In the rows, zero is written as 128.
Each row of numbers stands for one object and depends on some of the facts below. Use the named rows to name the rest.

Named rows:
[154 138 152  96 102  98  98  98  89 104 132 100 164 148 158 105 131 158
  85 155 156 114 144 117  95 101 167 127 169] -> grupufin
[164 121 140 123 112  73  76 153  72 148 119 116 118 162 138 161 108 124
 112 138 134 121  95 132 128 120 155 131 183] -> nimi
[167 124 148 127 109  82 105 148  80 107 126 108 149 136 155 144 113 118
 103 141 136 117  99 123 127 134 152 127 171] -> dugrel
[164 120 150 111 113  69  80 144  83 150 112 128 122 160 139 165 116 116
 119 136 125 126  94 143 138 116 153 112 185] -> klizi
[150 140 146 115 115  68  73 127  84 132 106 107 108 164 146 178  97 160
 120 154 145 129 115 120 103 104 147 128 188] -> dragal
[150 139 150 119 115  67  80 125  86 131 105 106 111 159 139 174  97 161
 121 153 149 128 118 121  99 110 152 125 184] -> fazul
[171 125 147 116 110  74 106 128  91 121 138 115 157 142 133 108 123 127
  83 137 148 102 108 139 101 124 163 133 181] -> gepe
[147 132 173 126 106  89 106 115  69 131 122 101 147 140 117 131 122 144
 116 148 159 114 133 123  92 120 176 116 175] -> brenum
[161 118 164 119 110  67 102 139  80 151 113 155 151 141 120 148 127 115
 112 141 135 131  89 137 122 132 161 111 172] -> vustem
[137 132 182 122 106  54  75 128 105 125 108 115 121 153 133 163 119 147
 126 127 131 139 135 140  85 108 143 102 192] -> subu
[147 131 172 124 107  89 106 116  68 131 123 103 148 140 118 130 123 142
 115 147 160 115 131 124  93 120 175 117 177] -> tizek
[166 119 142 126 121  68  76 152  71 151 120 118 115 166 139 155 111 118
 122 134 129 120 103 130 121 119 150 137 181] -> totrer
[162 118 167 113 108  75 111 129  80 145 122 154 168 136 121 124 136 114
 101 143 135 122  97 139 116 129 165 111 170] -> nune
[169 124 152 125 114  78 111 144  74 118 130 111 144 137 145 142 107 119
 104 145 127 107  95 131 119 126 148 127 181] -> grugrik
[168 125 149 128 112  63 104 139  93 128 126 118 144 140 121 130 115 124
  97 133 155 109 100 140 102 138 163 131 183] -> bovu
[167 126 144 110 115  56  81 140 102 137 111 130 122 159 145 165 110 125
 110 137 130 126  92 146 128 117 145 117 190] -> dapluk
[163 120 157 117 111  69  89 141  86 148 114 127 130 152 128 158 118 114
 119 134 131 124  98 146 132 123 160 108 182] -> skifa
[171 124 148  91 104  85 101 112 107 111 134 125 173 145 159 100 141 122
  78 139 139 113 118 143 124 112 162 116 172] -> rebol
[145 131 173 130 108  84 104 119  70 136 115 102 138 140 112 143 116 146
 123 148 160 119 130 123  93 125 176 115 174] -> bome
[151 136 165 127 110  69 105 116  88 123 113 105 139 139 118 142 112 152
 114 147 166 117 125 126  84 126 168 120 181] -> plopum
[169 125 149 124 110  69 107 134  93 123 131 117 152 139 126 118 119 123
  91 135 153 106 104 139 101 133 165 132 181] -> kliflam

Some facts about the objects:
baste α klepek; bidu α trune; bitre α gifloros; bodros α pagrur; bome α gifloros; bovu α zavur
brenum α grustus; bresar α grugrik; brevar α stumim; briplok α gulafluk; broklun α bridres; brulu α labu
dapluk α pabus; detril α dugrel; dragal α kagabres; dragrak α trune; dralovo α labu; dreskufler α pagrur
drestu α gradral; drinuk α plotan; dritrar α stumim; drufu α gradral; drutrol α gradral; dukli α zavur
dulu α labu; dumor α zavur; fazul α grustus; ferel α dugrel; fevok α gradral; fikifor α pagrur
flifo α pabus; fligimes α pabus; flimi α pagrur; flugrivo α plotan; flusel α gulafluk; futol α grustus
gepe α plotan; gipam α trune; gogru α zavur; grero α grugrik; gromi α gifloros; gromol α dugrel
gruklok α gulafluk; grupufin α dugrel; gumaram α stumim; kanu α klepek; kenus α pagrur; kibe α zavur
kigom α gulafluk; kinifo α grustus; kiplak α dugrel; klazir α grustus; klifam α bridres; kliflam α trune
klizi α grugrik; kluna α gifloros; konel α stumim; kotam α situgru; kovel α labu; kudron α dugrel
kugu α bridres; lober α dugrel; loflen α grugrik; lonim α gulafluk; loplan α gulafluk; mepal α bridres
meris α bridres; mimek α gulafluk; miruken α bridres; misarim α plotan; mosa α kagabres; nasor α stumim
nedo α trune; nimi α bridres; niro α gulafluk; nizel α zavur; nofeka α klepek; nune α gradral
nupan α klepek; patol α plera; pidris α plotan; plastul α dugrel; plitu α gradral; plopum α gradral
plora α plotan; poskodar α klepek; pugek α gradral; pustaklek α gifloros; rebol α dugrel; reko α labu
rumom α pagrur; saduk α gifloros; safu α gifloros; saplalam α zavur; sesti α stumim; sidruk α gulafluk
skifa α zavur; skina α pagrur; skotrem α situgru; soga α stumim; sotrin α bridres; stekler α dugrel
stidak α pabus; stifis α stumim; stinam α gulafluk; stobugras α plotan; stonil α gifloros; stubrok α grugrik
stuklur α klepek; subu α stumim; taklon α plotan; tapan α stumim; tegraple α grustus; tizek α grugrik
tobri α pagrur; totrer α stumim; traklu α grugrik; treston α labu; trudusus α gulafluk; truzuk α zavur
vefal α plotan; vinaper α dugrel; vustem α pabus; zakan α trune; zaklor α dugrel; bodros Λ traklu
bresar Λ situgru; brulu Λ trune; dapluk Λ kagabres; detril Λ drestu; dragrak Λ stumim; dralovo Λ zavur
dritrar Λ dugrel; drufu Λ drestu; dukli Λ drestu; flusel Λ miruken; futol Λ trune; gogru Λ mosa
gromi Λ drestu; gromol Λ soga; gumaram Λ zavur; kanu Λ nupan; kenus Λ trune; kibe Λ labu
klizi Λ grugrik; kluna Λ gradral; konel Λ drestu; kotam Λ gulafluk; lober Λ gulafluk; loplan Λ klepek
mepal Λ saduk; mimek Λ klepek; miruken Λ plotan; mosa Λ stumim; niro Λ stumim; nofeka Λ situgru
nune Λ trune; nupan Λ grugrik; patol Λ drestu; pidris Λ kliflam; plastul Λ gradral; pugek Λ drestu
rebol Λ bodros; saduk Λ stumim; safu Λ traklu; sesti Λ kovel; skifa Λ soga; skina Λ nizel
stifis Λ nupan; stonil Λ gulafluk; subu Λ drestu; tapan Λ drestu; traklu Λ kinifo; vefal Λ lober
vustem Λ trune; baste γ b; bidu γ a; bitre γ a; bodros γ b; bome γ b
bovu γ a; brenum γ b; bresar γ a; brevar γ a; briplok γ a; broklun γ b
brulu γ b; dapluk γ a; detril γ a; dragal γ a; dragrak γ b; dralovo γ a
dreskufler γ b; drestu γ b; drinuk γ b; dritrar γ b; drufu γ a; drutrol γ a
dukli γ a; dulu γ a; dumor γ a; fazul γ a; ferel γ a; fevok γ a
fikifor γ a; flifo γ a; fligimes γ a; flimi γ b; flugrivo γ a; flusel γ b
futol γ a; gepe γ a; gipam γ b; gogru γ b; grero γ a; gromi γ b
gromol γ a; gruklok γ a; grupufin γ a; gumaram γ b; kanu γ a; kenus γ a
kibe γ a; kigom γ b; kinifo γ a; kiplak γ a; klazir γ a; klifam γ a
kliflam γ a; klizi γ b; kluna γ a; konel γ a; kotam γ b; kovel γ b
kudron γ b; kugu γ a; lober γ b; loflen γ a; lonim γ b; loplan γ b
mepal γ a; meris γ a; mimek γ a; miruken γ a; misarim γ a; mosa γ b
nasor γ b; nedo γ a; nimi γ b; niro γ a; nizel γ a; nofeka γ a
nune γ b; nupan γ a; patol γ a; pidris γ a; plastul γ b; plitu γ a
plopum γ a; plora γ a; poskodar γ a; pugek γ b; pustaklek γ a; rebol γ a
reko γ a; rumom γ b; saduk γ b; safu γ b; saplalam γ a; sesti γ a
sidruk γ b; skifa γ b; skina γ a; skotrem γ a; soga γ a; sotrin γ a
stekler γ b; stidak γ a; stifis γ a; stinam γ b; stobugras γ b; stonil γ a
stubrok γ b; stuklur γ a; subu γ a; taklon γ a; tapan γ a; tegraple γ b
tizek γ b; tobri γ b; totrer γ b; traklu γ a; treston γ b; trudusus γ a
truzuk γ a; vefal γ a; vinaper γ a; vustem γ b; zakan γ b; zaklor γ a
baste μ nofeka; bodros μ flimi; bome μ pustaklek; bome μ saduk; brenum μ kinifo; brevar μ konel
briplok μ loplan; broklun μ meris; brulu μ dralovo; brulu μ dulu; detril μ stekler; dragal μ mosa
dragrak μ nedo; dralovo μ kovel; dreskufler μ skina; drufu μ plitu; fazul μ futol; fevok μ drutrol
flugrivo μ pidris; flugrivo μ stobugras; flugrivo μ taklon; flusel μ loplan; gogru μ dumor; gogru μ truzuk
gromi μ kluna; gromi μ bome; grupufin μ gromol; kenus μ tobri; kibe μ skifa; kinifo μ fazul
kiplak μ gromol; klazir μ tegraple; konel μ soga; kotam μ skotrem; kudron μ ferel; mepal μ kugu
nasor μ totrer; nedo μ dragrak; nofeka μ stuklur; nupan μ baste; plastul μ vinaper; plitu μ drestu
plopum μ drutrol; pugek μ fevok; reko μ kovel; reko μ dulu; rumom μ kenus; saduk μ bitre
safu μ saduk; saplalam μ gogru; sesti μ konel; skotrem μ kotam; soga μ tapan; sotrin μ nimi
stekler μ rebol; stidak μ dapluk; subu μ nasor; taklon μ stobugras; tizek μ traklu; tizek μ bresar
tobri μ kenus; treston μ dulu; truzuk μ skifa; vefal μ pidris; vefal μ taklon; vefal μ plora
baste φ kanu; bidu φ zakan; bitre φ safu; bodros φ skina; bome φ stonil; bovu φ truzuk
bresar φ traklu; brevar φ tapan; briplok φ sidruk; broklun φ sotrin; brulu φ dralovo; dapluk φ fligimes
dragal φ mosa; dragrak φ bidu; dreskufler φ fikifor; drestu φ drufu; drinuk φ pidris; dritrar φ totrer
drufu φ plopum; drutrol φ plitu; dukli φ kibe; dulu φ reko; dumor φ dukli; fazul φ kinifo
ferel φ kudron; fikifor φ tobri; flifo φ dapluk; fligimes φ vustem; flimi φ rumom; flugrivo φ stobugras
flusel φ lonim; futol φ fazul; gepe φ drinuk; gipam φ dragrak; gogru φ skifa; grero φ klizi
gromi φ bome; gromol φ kiplak; gruklok φ trudusus; grupufin φ lober; gumaram φ soga; kanu φ nofeka
kenus φ bodros; kigom φ mimek; kinifo φ tegraple; kiplak φ stekler; klazir φ brenum; klifam φ broklun
klizi φ loflen; kluna φ gromi; konel φ stifis; kotam φ skotrem; kovel φ brulu; kudron φ gromol
kugu φ mepal; lober φ detril; loflen φ bresar; lonim φ niro; loplan φ stinam; mepal φ klifam
meris φ nimi; mimek φ briplok; miruken φ kugu; misarim φ plora; nasor φ konel; nedo φ kliflam
nimi φ miruken; niro φ kigom; nizel φ bovu; nofeka φ poskodar; nune φ pugek; nupan φ baste
plastul φ ferel; plitu φ drestu; plopum φ nune; plora φ gepe; poskodar φ stuklur; pugek φ fevok
pustaklek φ saduk; rebol φ grupufin; reko φ kovel; safu φ kluna; saplalam φ gogru; skifa φ nizel
skina φ flimi; soga φ nasor; stekler φ zaklor; stifis φ brevar; stinam φ flusel; stobugras φ vefal
stonil φ pustaklek; subu φ gumaram; taklon φ flugrivo; tapan φ sesti; tegraple φ klazir; tizek φ stubrok
tobri φ kenus; totrer φ subu; traklu φ tizek; treston φ dulu; trudusus φ loplan; truzuk φ dumor
vefal φ misarim; vinaper φ plastul; vustem φ stidak; zakan φ nedo; zaklor φ rebol

Name these rows:
No name comes twice in this set of rows, the named rows included.
[146 133 166 109 113  77  82 117  81 145 100 109 114 160 135 178 111 144
 138 150 137 133 124 132 121 102 158  99 184] | gogru
[168 119 151 110 105  96 102 127  71 132 146 112 162 147 136 100 132 121
  85 140 139 100 115 136 111 115 169 131 175] | drinuk
[165 117 164 124 119  64  99 138  86 147 116 130 137 150 123 140 127 104
 125 127 135 119 106 146 121 128 159 113 181] | gumaram
[160 121 154 112 105  71  90 141  84 151 117 125 131 150 122 163 115 120
 111 137 133 121  89 150 132 122 164 104 188] | loplan
[144 132 164 131 105  83  93 129  74 129 107 102 137 145 126 157 118 142
 125 143 167 131 127 116 108 132 175 116 170] | kudron
[135 133 187 123  96  60  84 126 106 119 111 112 133 142 123 159 121 149
 115 129 141 137 130 144  86 116 155  95 192] | drufu
[171 126 149  85 102  84 106 109  99 125 144 124 169 144 142 104 131 130
  70 145 131 102 105 154 114 102 162 113 188] | mimek
[150 140 155 101 118  63  79 113  98 135  96 119 113 162 147 183 106 153
 130 154 136 135 116 132 117  98 145 105 189] | nupan
[159 120 169 103  91  76  89 128 109 113 146 121 165 144 143 104 140 124
  73 122 119 114 120 158 100 108 153 109 189] | dukli
[167 128 126 117 111  65  68 152  94 129 112 116 118 165 159 168 105 132
 102 137 142 131  95 126 130 123 148 136 178] | vinaper
[150 137 161 123 105  79 104 114  93 110 114 103 152 138 132 133 122 150
 107 146 173 122 133 120  92 129 173 120 170] | kiplak
[163 120 147 128 111  73  85 150  73 146 121 115 125 154 127 153 110 121
 112 135 140 119  98 133 121 128 162 128 180] | stobugras
[150 136 175 112 110  72 112 100 101 121 111 116 151 136 122 134 123 147
 114 148 154 120 130 138  93 115 167 102 180] | dralovo
[167 121 149 105  99  98 102 126  70 136 150 110 163 145 130 106 128 126
  77 144 139  98 107 140 112 113 174 126 181] | kigom

The same objects again, as new rows of numbers:
Known rows:
[111 104 133 140 141 107 144 121  95 123  84  99 136 144 134 128 102 112
 117 112 106 134 112 143 153 114 121 116 137 135 120 119  82 155 154 114
  84 169 158 114 117 152 118 128] -> rebol
[120 127 107  99 158 130 101 134 201 131 110 120 116 146 138 123 134 125
  83  83 115 115  50 121 151 130 108 152 139  75 149 140 113 138 142 103
  51 142 159 120 155 160 127 153] -> tobri
[ 94 121 131 141 139 143 132 105 140 143  89 101 110 123 152 108 105 118
 120 108 105 128 104 132 142  93 123 127 146 124 101 121 101 164 139 102
  91 102 144 110 109 157 113 100] -> niro
[115 112 141 148 154 125 145 123 129 129  88 103 145 153 153 117 105 151
 115 117 101 137 103 146 154 120 123 132 138 123 107 130  85 158 148 115
  90 142 154 116 104 153 122 141] -> kigom
[108 111 139 135 145 120 153 102 114 136 109 111 134 141 124 109 115 120
 109 101 116 125  94 136 138 118 119 125 130 123 105 132 108 141 148 101
 109 161 149 113 117 154 122 129] -> bovu
[112  99 133 148 139 127 154 121 117 120  85  91 162 152 121 105 125 121
 107 109 102 128  89 130 155 113 131 132 142 113 112 140  86 149 153 128
 104 118 145 117  95 134 129 131] -> nune
[110 126 127 120 145 117 147 114 131 127 137 101 129 132 125 112 117 130
 104 105 104 119  93 134 141 127 117 121 131 120 121 129 136 138 146 109
 107 160 157 110 110 158 122 118] -> plopum
[126 111 151 132 147 118 160  98 125 139 151 126 148 146 128 109 112 148
 123 107 112 122  93 145 150 112 118 129 134 109 103 130 107 138 134  96
 167 158 156 121 141 158 126 153] -> gradral
[113 125 124 123 144 111 138 129 119 119 125  88 130 133 141 129 106 139
 108 114  96 126 105 138 150 126 116 117 135 132 127 120 122 149 149 116
  95 171 162 110 112 159 119 110] -> fevok
[105 156 115 136 151 147 172 141 161 123 109 103 112 120 117 103 112 165
 121 124 101 138  96 144 157 126 113 124 129 119 131 130 127 148 156 130
  32 136 150 118 118 153 131 139] -> pugek
[108 148 146 144 167 138 192 102 159 149 120 147 114 141 109  90 113 167
 119 109 126 135  85 154 137 138 107 135 116 112 109 141 128 133 148 101
  69 157 145 119 126 164 131 181] -> drestu
[102 135 124 145 143 139 169 134 102 124  67  94 113 121 122 128  98 147
 130 119 112 148 116 149 155 108 111 113 129 151 126 119  88 156 166 118
  31 182 145 117 140 151 127 119] -> tapan
[108 145 106 130 143 127 152 158 115 111  82  85 106 114 132 131  93 145
 130 129  97 147 126 151 165 118 112 104 130 146 142 107 102 159 166 129
   6 183 163 116 133 157 123 117] -> detril
[111 109 138 136 145 117 148 110 104 131  97 103 136 142 135 121 107 126
 112 106 111 130 103 140 144 116 118 122 133 132 111 126  97 149 150 105
 101 169 151 112 117 155 121 124] -> dumor
[109 108 135 135 142 120 151 108 109 131  99 103 138 142 126 113 114 118
 110 102 112 127  99 136 143 114 121 123 133 126 108 130 100 145 151 106
 103 160 149 113 115 151 123 122] -> stonil
[122 111 144 133 141 127 162 102 128 137 142 120 145 139 120 102 116 141
 124 108 110 122  92 141 152 105 121 128 137 107 104 131 106 139 137 101
 158 142 152 121 138 152 127 144] -> gifloros
[110 106 135 141 141 118 141 122  97 124  82  91 136 141 142 129 103 127
 115 112 105 135 112 141 151 110 120 119 137 139 114 121  84 156 154 111
  90 171 153 113 119 152 119 116] -> pidris
[115 128 131 136 152 118 145 130 145 122 123  98 134 145 141 123 110 153
 109 118  94 127  93 140 155 130 117 130 138 117 126 130 117 152 145 124
  94 137 159 114 103 156 123 138] -> broklun
[112 114 143 150 152 121 153 118 129 131  95 108 140 153 138 121 108 144
 114 114 105 133  96 144 152 121 120 133 138 121 113 133  92 155 146 117
  97 138 151 116 107 151 123 147] -> stubrok
[113 128 132 135 152 120 149 126 149 125 127 103 135 145 136 117 114 150
 106 115  97 124  89 138 152 131 117 131 137 114 125 134 122 149 143 123
  97 133 158 114 102 155 124 140] -> tizek
[117 121 123 123 146 112 128 138 114 115 107  84 133 136 160 132  99 146
 111 118  92 133 116 143 155 123 118 115 137 138 121 115 105 156 152 114
  83 181 165 110 114 160 118 104] -> briplok

Which object is each row?
No name comes twice in this set of rows, the named rows included.
[112 129 127 131 151 130 148 124 158 126 128 102 139 140 135 100 120 148
 105 113  97 124  87 135 149 129 123 132 136 106 116 136 126 144 143 121
  98 123 154 114  96 153 125 134] | flusel
[107 113 138 126 148 129 159  88 131 144 123 123 137 138 117  83 127 117
 104  93 121 120  86 133 129 120 122 129 126 109  93 139 126 129 144  92
 121 149 143 113 108 155 125 131] | trudusus
[117 110 139 151 152 120 136 138 115 121  72  93 146 156 169 134  94 157
 120 124  95 144 116 151 163 117 122 128 142 135 112 122  66 169 152 121
  76 154 157 116 108 153 120 136] | sidruk
[113 128 132 114 150 108 152 105 136 132 162 112 129 135 120 106 121 134
  99 101 108 113  85 134 133 138 114 124 126 113 117 134 154 129 141 103
 128 167 159 108 107 163 123 128] | kinifo
[107 119 146 143 153 132 171  89 153 145 129 131 138 149 108  85 130 129
 105  98 118 118  71 132 135 125 121 141 130  97 103 149 126 133 139 107
 125 113 142 116 100 151 128 160] | gipam
[131  94 147 131 139 112 157 103 109 129 144 114 168 152 119 106 122 135
 116 105 108 119  91 139 154 111 125 127 137 107 102 134  97 135 140 104
 178 159 156 122 133 147 129 145] | trune
[111 116 143 142 154 131 157 104 146 138 110 120 143 151 130  93 120 141
 109 107 111 127  87 139 143 123 123 137 133 107 101 140 107 143 143 109
 108 125 148 116 100 153 126 149] | stinam
[112 119 148 144 156 120 162 103 141 139 118 123 140 155 128 107 116 143
 108 107 111 124  85 141 142 129 119 137 132 111 107 141 112 144 142 109
 118 133 150 115 103 155 125 158] | kovel
[110 111 144 131 150 116 156  95 117 140 119 119 134 145 123 108 116 123
 107  98 118 123  91 138 134 123 117 127 128 121 103 134 115 137 145  95
 121 168 149 112 116 158 122 135] | nizel
[101 157 111 126 143 141 173 135 133 120 121  93 104 109 109 112 111 153
 120 119 105 134 102 140 148 122 109 112 126 136 136 125 141 141 160 123
  44 167 151 113 127 155 129 112] | konel
[115 128 128 136 151 109 147 132 146 120 128 103 130 144 134 121 110 140
 110 119  93 125  95 140 157 133 118 127 138 113 133 128 120 152 143 128
  86 130 166 114 101 156 121 148] | stekler
[108 127 155 145 142 133 152  88 149 153 156 125 111 131 139 125 103 145
 131 109 110 117  86 137 145  92 112 136 149 111 112 127 118 157 119  94
 173 101 151 116 145 164 116 138] | stumim
[113 125 126 128 143 108 139 134 108 116 120  81 127 136 142 144 102 144
 110 116  95 127 105 139 152 124 113 116 138 141 133 120 116 154 151 120
  95 178 162 109 118 158 119 107] | brevar
[107 110 134 135 142 115 155 104 113 133 104 113 131 140 114 104 117 102
 111 102 114 124  96 135 142 116 122 122 132 118 112 130 107 141 149 108
  98 148 151 113 111 151 122 135] | gromol

